Below are the code and all the weights of a small trained network. Each question names an input and a class and asks about switching units off, where a switched-off unit gives its printed mean instead of its output.

import numpy as np


def w(rows, s, z=0):
    codes = np.array(rows[::2]) - 128.0
    scale = np.full(codes.shape[1], s)
    scale[-1] = z or s
    return codes * scale


def norm(h):
    return h / np.sqrt((h * h).mean(-1, keepdims=True) + 1e-5)


def f(y):
    return y / 2 * (1 + np.tanh(0.7978845608 * (y + 0.044715 * y**3)))


def log_softmax(a):
    a = a - a.max(-1, keepdims=True)
    return a - np.log(np.exp(a).sum(-1, keepdims=True))


def net(x, mask):
    res = np.array(x, float).reshape(1, 2) / 4 @ E
    u = 0
    for l in range(4):
        y = f(norm(res) @ A[l][:, :-1].T + A[l][:, -1])
        res = res + np.where(mask[u : u + 5], y, B[l][:, -1]) @ B[l][:, :-1]
        u += 5
    return log_softmax(norm(res)[-1] @ U[:, :-1].T + U[:, -1])


A, B = {}, {}
E = w([
[254,179,191,118],'x0',
[148,29,60,133],'x1',
],0.00074)
A[0] = w([
[85,57,51,132,60],'L0N1',
[83,93,52,131,1],'L0N2',
[124,108,85,178,81],'L0N3',
[143,180,181,152,194],'L0N4',
[154,251,249,177,202],'L0N5',
],0.0028,0.0023)
B[0] = w([
[53,119,164,104,133],'L0N1',
[36,107,165,145,100],'L0N2',
[65,125,96,119,111],'L0N3',
[125,175,131,105,185],'L0N4',
[74,209,246,2,255],'L0N5',
],0.003,0.0022)
A[1] = w([
[35,47,96,150,6],'L1N1',
[84,253,246,55,163],'L1N2',
[124,82,81,199,95],'L1N3',
[112,54,99,140,180],'L1N4',
[185,248,229,83,163],'L1N5',
],0.0034,0.0017)
B[1] = w([
[21,93,158,115,145],'L1N1',
[252,124,184,72,254],'L1N2',
[136,206,139,69,130],'L1N3',
[112,146,194,95,150],'L1N4',
[24,103,237,30,232],'L1N5',
],0.0029,0.0038)
A[2] = w([
[121,43,199,15,147],'L2N1',
[179,1,177,127,95],'L2N2',
[105,185,183,85,77],'L2N3',
[228,204,237,95,67],'L2N4',
[131,40,29,179,7],'L2N5',
],0.003,0.0021)
B[2] = w([
[180,235,253,46,252],'L2N1',
[35,214,144,166,132],'L2N2',
[222,147,55,85,158],'L2N3',
[32,188,169,61,214],'L2N4',
[222,194,147,126,97],'L2N5',
],0.0028,0.0024)
A[3] = w([
[107,148,10,236,20],'L3N1',
[103,197,81,177,252],'L3N2',
[253,183,7,247,120],'L3N3',
[150,24,95,110,79],'L3N4',
[152,248,248,17,92],'L3N5',
],0.0033,0.0029)
B[3] = w([
[198,248,208,88,113],'L3N1',
[108,14,133,101,161],'L3N2',
[236,4,95,157,116],'L3N3',
[87,210,178,81,113],'L3N4',
[200,188,254,11,253],'L3N5',
],0.0031,0.0042)
U = w([
[234,244,249,9,252],'0',
[237,237,16,241,4],'1',
[248,13,11,243,105],'2',
[4,19,11,236,252],'3',
[242,238,21,242,4],'4',
],0.0036,0.0033)

Each question gives the input, the list of numbers given to net, and the class t.
The units are the neurons (one row each of A and B). Each row of codes is followed by its name. A weight is (code - 128) times the scale printed after its matrix; where a second scale follows, it is the last column's (A, B and U).
mask holds one flag per neuron, layer by layer. A switched-off neuron (its flag False) gives its mean, the last column of its row in B, instead of its output. The means were averaged over made-up inputs and are rounded, as every weight is.
A unit's drop is (log p(t) with every unit on - log p(t) with that unit switched off) / (log p(t) with every unit on - log p(t) with every unit switched off).
most important unit: the unit with the biggest drop
top k neurons: the k neurons with the biggest drops, biggest first
top k neurons in layer l: the k neurons of layer l with the biggest drops, biggest first
drop when u is switched off: that unit's drop, to one decimal
input [-3,4], class 3: top 2 neurons : (L1N2; L0N5)
input [-6,8], class 3: most important unit : L1N2
input [-6,1], class 3: top 2 neurons : (L0N5; L1N2)
input [-4,5], class 3: top 2 neurons in layer 1 : (L1N2; L1N5)
input [-8,8], class 3: top 2 neurons : (L3N5; L1N2)
input [-4,-2], class 3: top 3 neurons in layer 1 : (L1N2; L1N5; L1N1)
input [-5,-3], class 3: top 2 neurons in layer 0 : (L0N4; L0N5)
input [7,8], class 2: top 3 neurons in layer 0 : (L0N5; L0N1; L0N4)
input [1,6], class 2: top 2 neurons in layer 2 : (L2N1; L2N4)
input [-3,2], class 3: drop when L1N2 is switched off : 1.1
input [-1,3], class 3: drop when L1N2 is switched off : 1.1
input [-7,-4], class 3: drop when L0N5 is switched off : 1.2
input [-4,3], class 3: drop when L1N2 is switched off : 1.1
